Here is a tiny trained network, its code and every weight. The questions are about switching its units off for an input and a class, where a switched-off unit gives its printed mean instead of its output.

import numpy as np


def w(rows, s, z=0):
    codes = np.array(rows[::2]) - 128.0
    scale = np.full(codes.shape[1], s)
    scale[-1] = z or s
    return codes * scale


def norm(h):
    return h / np.sqrt((h * h).mean(-1, keepdims=True) + 1e-5)


def f(y):
    return y / 2 * (1 + np.tanh(0.7978845608 * (y + 0.044715 * y**3)))


def log_softmax(a):
    a = a - a.max(-1, keepdims=True)
    return a - np.log(np.exp(a).sum(-1, keepdims=True))


def net(x, mask):
    res = np.array(x, float).reshape(1, 3) / 4 @ E
    u = 0
    for l in range(4):
        y = f(norm(res) @ A[l][:, :-1].T + A[l][:, -1])
        res = res + np.where(mask[u : u + 7], y, B[l][:, -1]) @ B[l][:, :-1]
        u += 7
    return log_softmax(norm(res)[-1] @ U[:, :-1].T + U[:, -1])


A, B = {}, {}
E = w([
[3,99,131],'x0',
[110,39,84],'x1',
[178,156,236],'x2',
],0.004)
A[0] = w([
[119,71,186,70],'L0N0',
[202,204,58,175],'L0N1',
[107,23,2,3],'L0N2',
[99,206,102,82],'L0N3',
[129,101,103,9],'L0N4',
[171,199,115,127],'L0N5',
[137,60,236,61],'L0N6',
],0.0087,0.0025)
B[0] = w([
[116,171,70,138],'L0N0',
[109,80,207,253],'L0N1',
[152,49,43,239],'L0N2',
[31,101,116,148],'L0N3',
[141,145,92,104],'L0N4',
[119,78,151,199],'L0N5',
[143,158,2,181],'L0N6',
],0.0089,0.0036)
A[1] = w([
[59,194,131,43],'L1N0',
[107,208,115,87],'L1N1',
[225,206,109,2],'L1N2',
[79,152,139,7],'L1N3',
[137,157,202,182],'L1N4',
[182,137,133,202],'L1N5',
[180,253,166,75],'L1N6',
],0.011,0.0019)
B[1] = w([
[40,254,152,161],'L1N0',
[63,188,104,147],'L1N1',
[106,177,17,179],'L1N2',
[53,132,137,120],'L1N3',
[120,164,52,251],'L1N4',
[184,234,122,178],'L1N5',
[136,43,134,222],'L1N6',
],0.0063,0.003)
A[2] = w([
[47,134,168,139],'L2N0',
[72,133,7,254],'L2N1',
[106,89,75,54],'L2N2',
[213,159,166,228],'L2N3',
[181,129,105,166],'L2N4',
[95,151,167,50],'L2N5',
[93,193,95,76],'L2N6',
],0.012,0.0016)
B[2] = w([
[77,117,84,169],'L2N0',
[187,138,99,254],'L2N1',
[162,89,107,166],'L2N2',
[66,148,255,184],'L2N3',
[140,214,117,162],'L2N4',
[87,112,106,134],'L2N5',
[99,224,154,158],'L2N6',
],0.0096,0.007)
A[3] = w([
[119,198,186,12],'L3N0',
[47,136,133,128],'L3N1',
[186,112,57,10],'L3N2',
[254,176,95,35],'L3N3',
[151,61,47,248],'L3N4',
[100,121,125,9],'L3N5',
[52,127,178,7],'L3N6',
],0.0085,0.0022)
B[3] = w([
[103,69,86,159],'L3N0',
[150,39,114,161],'L3N1',
[140,94,46,176],'L3N2',
[164,193,100,191],'L3N3',
[138,53,253,254],'L3N4',
[167,41,110,105],'L3N5',
[49,68,52,153],'L3N6',
],0.006,0.004)
U = w([
[207,86,187,3],'0',
[22,206,52,83],'1',
[200,187,35,216],'2',
[70,53,131,94],'3',
[244,2,27,150],'4',
[129,134,249,175],'5',
],0.015,0.0055)

Each question gives the input, the list of numbers given to net, and the class t.
The units are the neurons (one row each of A and B). Each row of codes is followed by its name. A weight is (code - 128) times the scale printed after its matrix; where a second scale follows, it is the last column's (A, B and U).
mask holds one flag per neuron, layer by layer. A switched-off neuron (its flag False) gives its mean, the last column of its row in B, instead of its output. The means were averaged over made-up inputs and are rounded, as every weight is.
A unit's drop is (log p(t) with every unit on - log p(t) with that unit switched off) / (log p(t) with every unit on - log p(t) with every unit switched off).
The circuit of an input: a set's keep is (log p(t) with only the set's units on - log p(t) with every unit switched off) / (log p(t) with every unit on - log p(t) with every unit switched off). Starting from the 12 units with the biggest drops (on a tie, the unit counted first), units are removed one at a time, each time the one whose removal leaves the highest keep (on an exact tie, the one counted first), for as long as the keep stays at least 0.8.
circuit, biggest first: the units of the circuit, biggest drop first
top k neurons: the k neurons with the biggest drops, biggest first
k most important neurons of layer l: the k neurons of layer l with the biggest drops, biggest first
drop of u: that unit's drop, to one decimal
input [1,-6,-8], class 4: top 3 neurons -> L2N3, L0N2, L2N1
input [3,1,5], class 2: circuit, biggest first -> L0N6
input [8,-3,-6], class 4: top 2 neurons -> L0N2, L2N1
input [-1,-3,6], class 2: top 2 neurons -> L0N6, L1N2
input [7,3,4], class 1: top 2 neurons -> L0N2, L1N0
input [-2,1,7], class 2: top 2 neurons -> L1N2, L0N6
input [5,-4,8], class 1: top 2 neurons -> L1N0, L0N2
input [-3,-4,-6], class 3: top 3 neurons -> L0N1, L2N1, L0N3
input [-7,-8,-8], class 3: top 2 neurons -> L0N1, L0N3
input [-7,5,5], class 5: 2 most important neurons of layer 2 -> L2N3, L2N1
input [-4,-5,-4], class 3: 2 most important neurons of layer 0 -> L0N3, L0N2
input [-7,3,3], class 5: drop of L2N3 -> 0.3
input [-6,-4,4], class 5: drop of L2N3 -> 0.4
input [-6,-3,5], class 5: circuit, biggest first -> L2N3
input [2,-1,6], class 2: drop of L0N1 -> 0.0
input [1,-8,4], class 1: top 2 neurons -> L0N2, L1N4
